Below is a small trained network, with its code and all its weights. Each question gives an input and a target symbol and asks what happens when units are switched off, that is, made to give their printed mean instead of their output.

import numpy as np


def w(rows, s, z=0):
    codes = np.array(rows[::2]) - 128.0
    scale = np.full(codes.shape[1], s)
    scale[-1] = z or s
    return codes * scale


def f(y):
    return np.maximum(y, 0)


def softmax(a):
    e = np.exp(a - a.max(-1, keepdims=True))
    return e / e.sum(-1, keepdims=True)


def log_softmax(a):
    a = a - a.max(-1, keepdims=True)
    return a - np.log(np.exp(a).sum(-1, keepdims=True))


def net(x, mask):
    ids = ['ΛΨβγμφ'.index(c) for c in x.split()]
    T = len(ids)
    res = E[ids] + P[:T]
    u = 0
    for l in range(2):
        q, k, v = (res @ M[l].T for M in (Q, K, V))
        z = softmax(np.where(np.tri(T) > 0, q @ k.T / 3**0.5, -1e9)) @ v
        res = res + np.where(mask[u], z, O[l][:, -1]) @ O[l][:, :-1]
        u += 1
        y = f(res @ A[l][:, :-1].T + A[l][:, -1])
        res = res + np.where(mask[u : u + 12], y, B[l][:, -1]) @ B[l][:, :-1]
        u += 12
    return log_softmax(res[-1] @ U[:, :-1].T + U[:, -1])


Q, K, V, O, A, B = {}, {}, {}, {}, {}, {}
E = w([
[141,199,134],'Λ',
[26,190,194],'Ψ',
[122,120,52],'β',
[214,145,124],'γ',
[141,134,82],'μ',
[125,138,252],'φ',
],0.019)
P = w([
[133,67,65],'0',
[88,69,190],'1',
[159,207,254],'2',
[95,105,131],'3',
[79,46,112],'4',
[100,119,136],'5',
[98,136,136],'6',
[87,126,119],'7',
[95,139,121],'8',
[91,148,138],'9',
[90,145,108],'10',
],0.0077)
Q[0] = w([
[85,2,86],'L0H0',
[167,4,183],'L0H0',
[102,76,145],'L0H0',
],0.011)
K[0] = w([
[163,194,155],'L0H0',
[152,185,201],'L0H0',
[66,255,167],'L0H0',
],0.0079)
V[0] = w([
[67,130,254],'L0H0',
[153,172,77],'L0H0',
[19,66,192],'L0H0',
],0.0067)
O[0] = w([
[134,254,206,4],'L0H0',
[32,96,214,174],'L0H0',
[188,200,104,121],'L0H0',
],0.0066,0.0032)
A[0] = w([
[137,130,59,188],'L0N0',
[216,151,132,191],'L0N1',
[10,213,203,164],'L0N2',
[167,73,122,169],'L0N3',
[181,127,115,100],'L0N4',
[150,150,138,33],'L0N5',
[188,168,81,140],'L0N6',
[2,162,178,255],'L0N7',
[137,69,151,157],'L0N8',
[198,181,133,188],'L0N9',
[198,41,142,164],'L0N10',
[4,101,110,188],'L0N11',
],0.0094,0.0046)
B[0] = w([
[125,201,119,200],'L0N0',
[26,73,182,149],'L0N1',
[201,43,42,242],'L0N2',
[153,254,167,162],'L0N3',
[128,182,71,132],'L0N4',
[95,143,115,130],'L0N5',
[24,122,67,148],'L0N6',
[179,39,141,252],'L0N7',
[163,226,210,146],'L0N8',
[127,29,133,153],'L0N9',
[167,176,154,157],'L0N10',
[228,197,117,254],'L0N11',
],0.0061,0.0097)
Q[1] = w([
[165,156,162],'L1H0',
[221,116,101],'L1H0',
[49,248,20],'L1H0',
],0.011)
K[1] = w([
[22,116,109],'L1H0',
[228,128,1],'L1H0',
[44,71,110],'L1H0',
],0.0084)
V[1] = w([
[159,183,1],'L1H0',
[84,66,96],'L1H0',
[96,158,136],'L1H0',
],0.011)
O[1] = w([
[116,244,168,249],'L1H0',
[86,145,215,120],'L1H0',
[179,121,141,88],'L1H0',
],0.011,0.013)
A[1] = w([
[59,126,178,117],'L1N0',
[115,181,149,131],'L1N1',
[150,137,73,213],'L1N2',
[30,130,89,116],'L1N3',
[86,176,141,177],'L1N4',
[196,147,214,154],'L1N5',
[42,114,193,235],'L1N6',
[140,115,55,212],'L1N7',
[100,33,96,81],'L1N8',
[78,108,195,198],'L1N9',
[139,106,233,3],'L1N10',
[93,175,246,98],'L1N11',
],0.012,0.0045)
B[1] = w([
[71,44,159,135],'L1N0',
[153,179,148,254],'L1N1',
[130,81,190,229],'L1N2',
[102,98,86,166],'L1N3',
[86,133,162,254],'L1N4',
[166,91,104,215],'L1N5',
[101,2,70,147],'L1N6',
[205,113,143,188],'L1N7',
[111,117,76,145],'L1N8',
[74,177,93,141],'L1N9',
[62,205,118,141],'L1N10',
[99,226,99,197],'L1N11',
],0.0083,0.0091)
U = w([
[125,109,241,179],'Λ',
[73,134,89,194],'Ψ',
[129,178,137,79],'β',
[217,112,121,255],'γ',
[161,148,120,76],'μ',
[146,135,3,36],'φ',
],0.011,0.0035)

Each question gives the input, a string of symbols that net reads in full, and the target symbol t.
The units are the heads (3 rows each of Q, K, V and O) and the neurons (one row each of A and B). Each row of codes is followed by its name. A weight is (code - 128) times the scale printed after its matrix; where a second scale follows, it is the last column's (O, A, B and U).
mask holds one flag per unit, layer by layer, with each layer's heads first. A switched-off unit (its flag False) gives its mean, the last column of its rows in O or B, instead of its output. The means were averaged over made-up inputs and are rounded, as every weight is.
A unit's drop is (log p(t) with every unit on - log p(t) with that unit switched off) / (log p(t) with every unit on - log p(t) with every unit switched off).
unit that matters most: the unit with the biggest drop
top k neurons: the k neurons with the biggest drops, biggest first
top k neurons in layer l: the k neurons of layer l with the biggest drops, biggest first
drop of u: that unit's drop, to one decimal
input γ Ψ Λ, target γ: top 4 neurons => L0N10, L0N3, L0N8, L1N4
input β Ψ β Ψ γ Ψ Ψ β, target Ψ: unit that matters most => L0N2
input β β β γ Ψ β β β β β, target β: top 2 neurons in layer 0 => L0N11, L0N7
input β Ψ Ψ μ Ψ Λ Ψ β Ψ β γ, target Ψ: top 3 neurons in layer 0 => L0N2, L0N11, L0N1
input Ψ β Λ Λ, target Ψ: top 2 neurons in layer 0 => L0N11, L0N2
input Ψ γ μ β φ, target Ψ: top 2 neurons => L0N1, L0N11
input φ μ β, target φ: top 3 neurons in layer 0 => L0N11, L0N1, L0N9
input μ Ψ Ψ β Ψ β β Ψ γ μ, target Ψ: top 3 neurons => L0N2, L0N7, L0N3
input β β β Ψ Ψ φ Ψ Ψ γ, target Ψ: top 2 neurons => L0N2, L0N1
input β μ Ψ φ, target β: top 3 neurons in layer 0 => L0N11, L0N2, L0N1
input Ψ β μ Ψ φ, target Ψ: top 2 neurons => L0N11, L0N1
input φ β γ, target φ: top 3 neurons in layer 0 => L0N1, L0N11, L0N9
input β Ψ Ψ β β μ β β μ, target β: drop of L0N8 => 0.0
input γ β γ φ, target γ: unit that matters most => L0N2
input β γ β β β φ, target β: drop of L1H0 => 0.4
input β β β β β β γ Ψ β Λ μ, target β: drop of L1N1 => 0.1
input Ψ Ψ μ, target Ψ: drop of L0N9 => 0.3
